D: [-1.43  5.63  1.59  0.09 -3.34 -1.35 -0.37 -0.25 -1.14 -0.55 -0.77 -1.48
 -0.87 -2.02 -1.76 -0.77 -1.46 -0.43 -1.19 -1.13 -2.14 -0.63 -0.90 -1.30
 -1.71 -1.70 -1.10 -0.98 -1.07 -0.38 -2.23 -1.39 -1.32]
L: [ 2.30  2.41 -2.51 -1.14 -2.57 -3.56  2.96  2.73  1.61  4.33  2.35  0.75
  2.83  2.84  4.38 -1.43  5.64  1.59  0.09 -3.34 -0.32  5.03  1.00  4.04
  3.13  5.39  5.35  3.13  0.16 -0.10 -0.65  0.72 -2.58]
P: [ 1.69  3.03 -2.42 -0.94 -2.24 -2.92  3.81  3.67  1.34  4.37  2.74  0.53
  2.67  1.83  3.02 -0.74  4.75  2.36  0.35 -2.68 -1.11  4.86  1.36  3.63
  2.26  3.92  4.54  3.08  0.47  1.12 -1.33  0.23 -2.08]
Z: [ 1.65 -3.08  4.68 -0.43 -1.26  4.75 -4.10 -4.20  0.08 -3.97 -2.62 -1.37
  0.23  6.99  6.74 -1.58  3.00 -4.45  1.94  0.80  7.36 -3.82  3.63  0.04
  3.31  4.85  0.75 -2.97 -0.11 -4.23  7.10  4.11  0.87]
K: [ 2.45 -2.26  2.95 -1.35 -3.00  2.42 -3.19 -3.43  0.60 -2.43 -1.94 -1.12
  1.01  8.15  8.53 -2.71  5.39 -4.15  1.42 -1.37  6.88 -1.69  3.24  1.88
  4.70  7.11  2.96 -1.73 -0.47 -4.78  6.60  3.80 -0.82]
B: [ 2.77 -0.33 -0.37 -1.89 -3.84 -1.60 -1.15 -1.52  1.40  0.26 -0.49  0.14
  1.57  7.07  8.01 -2.99  6.64 -2.45  0.09 -3.74  4.00  1.86  0.78  4.06
  5.34  7.79  4.90  0.77 -0.64 -3.86  3.92  1.94 -2.69]
E: [-0.52  4.89 -2.17  2.42  3.41 -1.61  6.18  6.40  1.20  5.26  4.42  2.52
  1.33 -5.95 -6.04  3.91 -2.27  6.52  0.33  2.00 -5.72  4.66 -0.84  0.77
 -2.55 -4.50 -0.08  4.08  2.10  6.79 -5.47 -2.31  1.66]
Y: [ 1.08  3.54 -2.66  1.44  2.37 -3.44  1.40 -1.15 -1.52  0.26  3.29  3.01
  2.01 -2.55 -1.67  2.10  0.78  4.26 -0.36 -0.24 -3.58  5.45 -2.02  2.52
  0.37  0.20  2.63  4.40  1.42  3.54 -3.62 -0.95 -0.14]
[-4.20  0.08]  Z
[ 1.33 -5.95 -6.04]  E
[-1.15 -1.52  1.40  0.26]  B
[-1.19 -1.13 -2.14]  D
[1.20 5.26 4.42 2.52]  E
[-1.43  5.64  1.59  0.09 -3.34]  L

U: [-5.17  1.85 -2.56  4.23 -2.75  0.63 -2.04 -2.31  0.74]
A: [-1.14  1.68  6.99  0.04  1.89 -1.59 -0.30 -0.87  1.38]
F: [-2.55  4.23 -2.75  0.63 -2.04  0.09  0.14  1.02  2.54]
[-5.17  1.85 -2.56  4.23 -2.75  0.63 -2.04 -2.31]  U
[ 4.23 -2.75  0.63 -2.04 -2.31]  U
[ 1.85 -2.56  4.23]  U
[-2.56  4.23 -2.75  0.63 -2.04]  U
[-2.56  4.23 -2.75]  U
[-2.04  0.09]  F

biveb: [-2.64 -7.39 -6.03  3.71 -5.93  3.46]
rige: [ 4.51 -4.34 -1.60 -2.73 -5.78  2.08]
piz: [-2.64  3.71 -7.39 -6.03 -3.91  6.74]
Rim: [ 1.74 -3.68  1.06  2.27  6.74 -3.91]
[-2.64  3.71 -7.39 -6.03]  piz
[-2.64 -7.39]  biveb
[ 3.71 -7.39]  piz
[-3.91  6.74]  piz

